Here is a tiny trained network, its code and every weight. The questions are about switching its units off for an input and a target symbol, where a switched-off unit gives its printed mean instead of its output.

import numpy as np


def w(rows, s, z=0):
    codes = np.array(rows[::2]) - 128.0
    scale = np.full(codes.shape[1], s)
    scale[-1] = z or s
    return codes * scale


def norm(h):
    return h / np.sqrt((h * h).mean(-1, keepdims=True) + 1e-5)


def f(y):
    return y / 2 * (1 + np.tanh(0.7978845608 * (y + 0.044715 * y**3)))


def softmax(a):
    e = np.exp(a - a.max(-1, keepdims=True))
    return e / e.sum(-1, keepdims=True)


def log_softmax(a):
    a = a - a.max(-1, keepdims=True)
    return a - np.log(np.exp(a).sum(-1, keepdims=True))


def net(x, mask):
    ids = ['ΓΩαβπτψ'.index(c) for c in x.split()]
    T = len(ids)
    res = E[ids] + P[:T]
    u = 0
    for l in range(3):
        r = norm(res)
        for j in range(3):
            rows = slice(2 * j, 2 * j + 2)
            q, k, v = (r @ M[l][rows].T for M in (Q, K, V))
            z = softmax(np.where(np.tri(T) > 0, q @ k.T / 2**0.5, -1e9)) @ v
            o = O[l][rows]
            res = res + np.where(mask[u + j], z, o[:, -1]) @ o[:, :-1]
        u += 3
        y = f(norm(res) @ A[l][:, :-1].T + A[l][:, -1])
        res = res + np.where(mask[u : u + 4], y, B[l][:, -1]) @ B[l][:, :-1]
        u += 4
    return log_softmax(norm(res)[-1] @ U[:, :-1].T + U[:, -1])


Q, K, V, O, A, B = {}, {}, {}, {}, {}, {}
E = w([
[124,160,119],'Γ',
[79,78,165],'Ω',
[252,116,95],'α',
[108,214,68],'β',
[168,180,197],'π',
[157,180,196],'τ',
[140,60,38],'ψ',
],0.019)
P = w([
[32,157,153],'0',
[255,109,140],'1',
[172,187,93],'2',
[229,59,155],'3',
[189,136,100],'4',
[137,118,116],'5',
[86,129,138],'6',
],0.0092)
Q[0] = w([
[93,108,102],'L0H0',
[61,127,249],'L0H0',
[92,119,253],'L0H1',
[164,157,108],'L0H1',
[79,110,148],'L0H2',
[83,13,81],'L0H2',
],0.031)
K[0] = w([
[137,144,192],'L0H0',
[254,112,130],'L0H0',
[135,143,205],'L0H1',
[139,126,112],'L0H1',
[166,109,127],'L0H2',
[142,48,47],'L0H2',
],0.034)
V[0] = w([
[135,129,137],'L0H0',
[17,134,127],'L0H0',
[193,134,5],'L0H1',
[87,16,9],'L0H1',
[156,48,38],'L0H2',
[199,77,135],'L0H2',
],0.014)
O[0] = w([
[128,128,125,130],'L0H0',
[96,192,38,101],'L0H0',
[249,104,87,221],'L0H1',
[117,50,20,39],'L0H1',
[7,64,187,3],'L0H2',
[108,67,182,81],'L0H2',
],0.012,0.0066)
A[0] = w([
[94,161,253,131],'L0N0',
[102,136,139,5],'L0N1',
[175,165,190,135],'L0N2',
[97,154,132,31],'L0N3',
],0.028,0.0031)
B[0] = w([
[254,109,109,250],'L0N0',
[73,117,139,125],'L0N1',
[181,67,185,224],'L0N2',
[83,91,168,128],'L0N3',
],0.029,0.014)
Q[1] = w([
[146,96,119],'L1H0',
[252,169,120],'L1H0',
[132,189,93],'L1H1',
[176,99,115],'L1H1',
[145,35,131],'L1H2',
[139,137,65],'L1H2',
],0.033)
K[1] = w([
[112,91,134],'L1H0',
[99,244,209],'L1H0',
[129,68,154],'L1H1',
[217,178,154],'L1H1',
[121,108,6],'L1H2',
[55,158,118],'L1H2',
],0.026)
V[1] = w([
[85,96,91],'L1H0',
[119,190,215],'L1H0',
[106,104,136],'L1H1',
[167,80,57],'L1H1',
[191,80,72],'L1H2',
[78,4,87],'L1H2',
],0.035)
O[1] = w([
[79,177,119,62],'L1H0',
[180,61,58,145],'L1H0',
[139,104,150,64],'L1H1',
[49,104,156,237],'L1H1',
[95,106,251,248],'L1H2',
[54,251,184,75],'L1H2',
],0.026,0.015)
A[1] = w([
[251,139,172,4],'L1N0',
[110,43,82,32],'L1N1',
[143,108,14,19],'L1N2',
[123,35,228,191],'L1N3',
],0.021,0.0024)
B[1] = w([
[81,251,205,228],'L1N0',
[60,78,98,173],'L1N1',
[54,128,104,185],'L1N2',
[48,85,50,249],'L1N3',
],0.023,0.016)
Q[2] = w([
[138,134,5],'L2H0',
[89,183,67],'L2H0',
[108,101,106],'L2H1',
[40,241,153],'L2H1',
[207,37,194],'L2H2',
[101,137,85],'L2H2',
],0.027)
K[2] = w([
[127,202,88],'L2H0',
[47,164,123],'L2H0',
[177,134,151],'L2H1',
[255,124,76],'L2H1',
[51,223,174],'L2H2',
[181,129,88],'L2H2',
],0.031)
V[2] = w([
[191,230,63],'L2H0',
[7,92,58],'L2H0',
[174,101,95],'L2H1',
[174,87,96],'L2H1',
[92,237,180],'L2H2',
[191,179,60],'L2H2',
],0.022)
O[2] = w([
[146,254,116,12],'L2H0',
[38,104,18,78],'L2H0',
[112,181,166,166],'L2H1',
[108,196,163,185],'L2H1',
[50,253,167,29],'L2H2',
[205,134,61,51],'L2H2',
],0.017,0.011)
A[2] = w([
[125,119,165,91],'L2N0',
[107,122,142,7],'L2N1',
[146,98,122,141],'L2N2',
[254,141,170,65],'L2N3',
],0.039,0.0015)
B[2] = w([
[113,71,122,184],'L2N0',
[126,94,157,143],'L2N1',
[72,125,109,185],'L2N2',
[252,216,175,251],'L2N3',
],0.034,0.017)
U = w([
[131,79,51,51],'Γ',
[99,155,49,222],'Ω',
[71,10,146,4],'α',
[108,48,53,184],'β',
[168,110,125,163],'π',
[170,114,123,162],'τ',
[56,154,151,168],'ψ',
],0.014,0.0029)

Each question gives the input, a string of symbols that net reads in full, and the target symbol t.
The units are the heads (2 rows each of Q, K, V and O) and the neurons (one row each of A and B). Each row of codes is followed by its name. A weight is (code - 128) times the scale printed after its matrix; where a second scale follows, it is the last column's (O, A, B and U).
mask holds one flag per unit, layer by layer, with each layer's heads first. A switched-off unit (its flag False) gives its mean, the last column of its rows in O or B, instead of its output. The means were averaged over made-up inputs and are rounded, as every weight is.
A unit's drop is (log p(t) with every unit on - log p(t) with that unit switched off) / (log p(t) with every unit on - log p(t) with every unit switched off).
The circuit of an input: a set's keep is (log p(t) with only the set's units on - log p(t) with every unit switched off) / (log p(t) with every unit on - log p(t) with every unit switched off). Starting from the 12 units with the biggest drops (on a tie, the unit counted first), units are removed one at a time, each time the one whose removal leaves the highest keep (on an exact tie, the one counted first), for as long as the keep stays at least 0.8.
units of the circuit, in order: the units of the circuit, biggest drop first
unit that matters most: the unit with the biggest drop
top k neurons: the k neurons with the biggest drops, biggest first
k most important neurons of layer l: the k neurons of layer l with the biggest drops, biggest first
heads that matter: for each layer, one digit per head in row order, 1 if its drop is at least 0.15 and else 0, layers parted by /
drop of u: that unit's drop, to one decimal
input β Ω π β α β, target β: heads that matter -> 100 / 001 / 000
input α π ψ Ω β Γ β, target α: heads that matter -> 100 / 001 / 000
input τ ψ π, target ψ: units of the circuit, in order -> L1H2, L0N2, L0H2, L2H2
input Ω Ω α, target Ω: units of the circuit, in order -> L0H0, L1H2, L0H1, L0N0
input Γ τ Γ, target β: heads that matter -> 110 / 001 / 000
input π α π β ψ π τ, target ψ: units of the circuit, in order -> L0H1, L2H2
input ψ α α α, target ψ: heads that matter -> 000 / 001 / 000
input Ω Γ α β β β α, target Ω: units of the circuit, in order -> L0H0, L0H1, L1H2, L0N0
input β π ψ Γ Γ τ, target ψ: units of the circuit, in order -> L2H2, L0N0
input α α α π α, target α: 2 most important neurons of layer 1 -> L1N3, L1N0
input ψ τ α Ω β α, target ψ: heads that matter -> 001 / 001 / 001
input π ψ α Ω π τ ψ, target ψ: heads that matter -> 011 / 001 / 000
input β α β, target β: unit that matters most -> L0N0
input ψ Ω Ω Γ π β, target ψ: heads that matter -> 001 / 001 / 000
input ψ τ Ω Ω ψ τ Ω, target ψ: heads that matter -> 001 / 001 / 001
input α Ω Γ, target α: unit that matters most -> L1N3
input β α α Ω β α, target β: top 2 neurons -> L0N0, L0N2
input β α ψ τ Γ β Ω, target ψ: drop of L0H1 -> 1.6
input α α α Ω Γ, target α: drop of L1H1 -> 0.0
input ψ α Γ ψ ψ, target ψ: drop of L1H2 -> 0.3
